W =
[[-3.05 -2.52  3.24  3.83 -0.35  3.34 -0.46  1.42 -0.42 -1.14  1.46 -0.05
   3.28 -0.50]
 [-1.75  0.22  0.30  0.98 -1.62 -0.30 -4.23 -3.40 -1.06  3.18  3.08 -1.22
   3.53 -1.23]
 [ 1.18 -2.63 -1.11  3.78 -4.85 -6.52  2.14  0.00 -5.05 -4.24  2.56 -1.30
   1.00 -1.40]
 [ 2.75  0.99 -0.87  0.17 -2.80 -1.23 -1.35  0.03  0.96 -0.31  0.44 -1.42
   0.98 -2.79]
 [-0.02 -2.96 -1.32  2.88  1.48  2.53 -4.16 -0.47  0.81 -3.32  1.26 -0.04
   2.28 -3.51]
 [ 1.25 -1.20 -0.30 -0.44 -0.43  1.94 -4.35 -1.99  1.46  5.37  1.67 -1.49
   0.48 -4.13]
 [ 3.24 -2.49 -2.61  3.08  1.43 -5.97  2.02  1.25 -0.54  2.93  0.94  1.76
  -0.44 -6.08]
 [ 2.47  4.95  4.98 -0.46  2.80  2.08  3.32 -0.18  2.64 -0.08 -2.93  2.20
  -4.92  7.95]]
Rows and columns are counted from 1.
(1, 1) => -3.05
(3, 5) => -4.85
(8, 4) => -0.46
(6, 11) => 1.67
(6, 9) => 1.46
(4, 6) => -1.23
(1, 12) => -0.05
(3, 4) => 3.78
(3, 9) => -5.05
(6, 4) => -0.44
(5, 10) => -3.32
(6, 13) => 0.48
(8, 14) => 7.95
(7, 13) => -0.44
(3, 11) => 2.56
(2, 4) => 0.98
(5, 6) => 2.53
(6, 10) => 5.37
(1, 3) => 3.24
(7, 12) => 1.76
(5, 14) => -3.51
(4, 11) => 0.44
(1, 11) => 1.46
(8, 6) => 2.08
(7, 7) => 2.02
(5, 12) => -0.04
(4, 2) => 0.99
(1, 8) => 1.42
(2, 8) => -3.40
(1, 4) => 3.83

arr =
[[2742 2463 8662 6211 7560]
 [2600 2435 8613 6781 7737]
 [8033 8406 2917 7600 8786]
 [2792 3244 2458 7954 3873]
 [7499 5467 8440 1935 2253]
 [2820 3348 2490 7847 3449]
 [6796 4817 8494 2148 2252]
 [8127 8521 2877 7644 8855]
 [7408 5471 8338 2129 2369]
 [7950 7094 8795 1639 2634]
 [7934 8291 2918 7602 8818]
 [2819 2494 8665 5949 7469]
 [2884 3496 2414 7520 3071]
 [2893 2542 8691 5520 7278]
 [6846 4758 8413 1931 2094]]
Indices start at 1.
row 1 col 1 = 2742
row 9 col 2 = 5471
row 6 col 4 = 7847
row 7 col 3 = 8494
row 10 col 4 = 1639
row 15 col 5 = 2094
row 2 col 5 = 7737
row 3 col 4 = 7600
row 5 col 2 = 5467
row 15 col 4 = 1931
row 11 col 4 = 7602
row 12 col 4 = 5949
row 1 col 3 = 8662
row 6 col 5 = 3449
row 2 col 1 = 2600
row 2 col 2 = 2435
row 13 col 3 = 2414
row 15 col 2 = 4758
row 5 col 3 = 8440
row 5 col 4 = 1935
row 7 col 1 = 6796
row 11 col 1 = 7934
row 4 col 4 = 7954
row 11 col 2 = 8291
row 10 col 3 = 8795
row 13 col 1 = 2884
row 15 col 1 = 6846
row 8 col 4 = 7644
row 12 col 3 = 8665
row 13 col 4 = 7520
row 6 col 1 = 2820
row 14 col 2 = 2542
row 2 col 4 = 6781
row 1 col 5 = 7560
row 8 col 5 = 8855
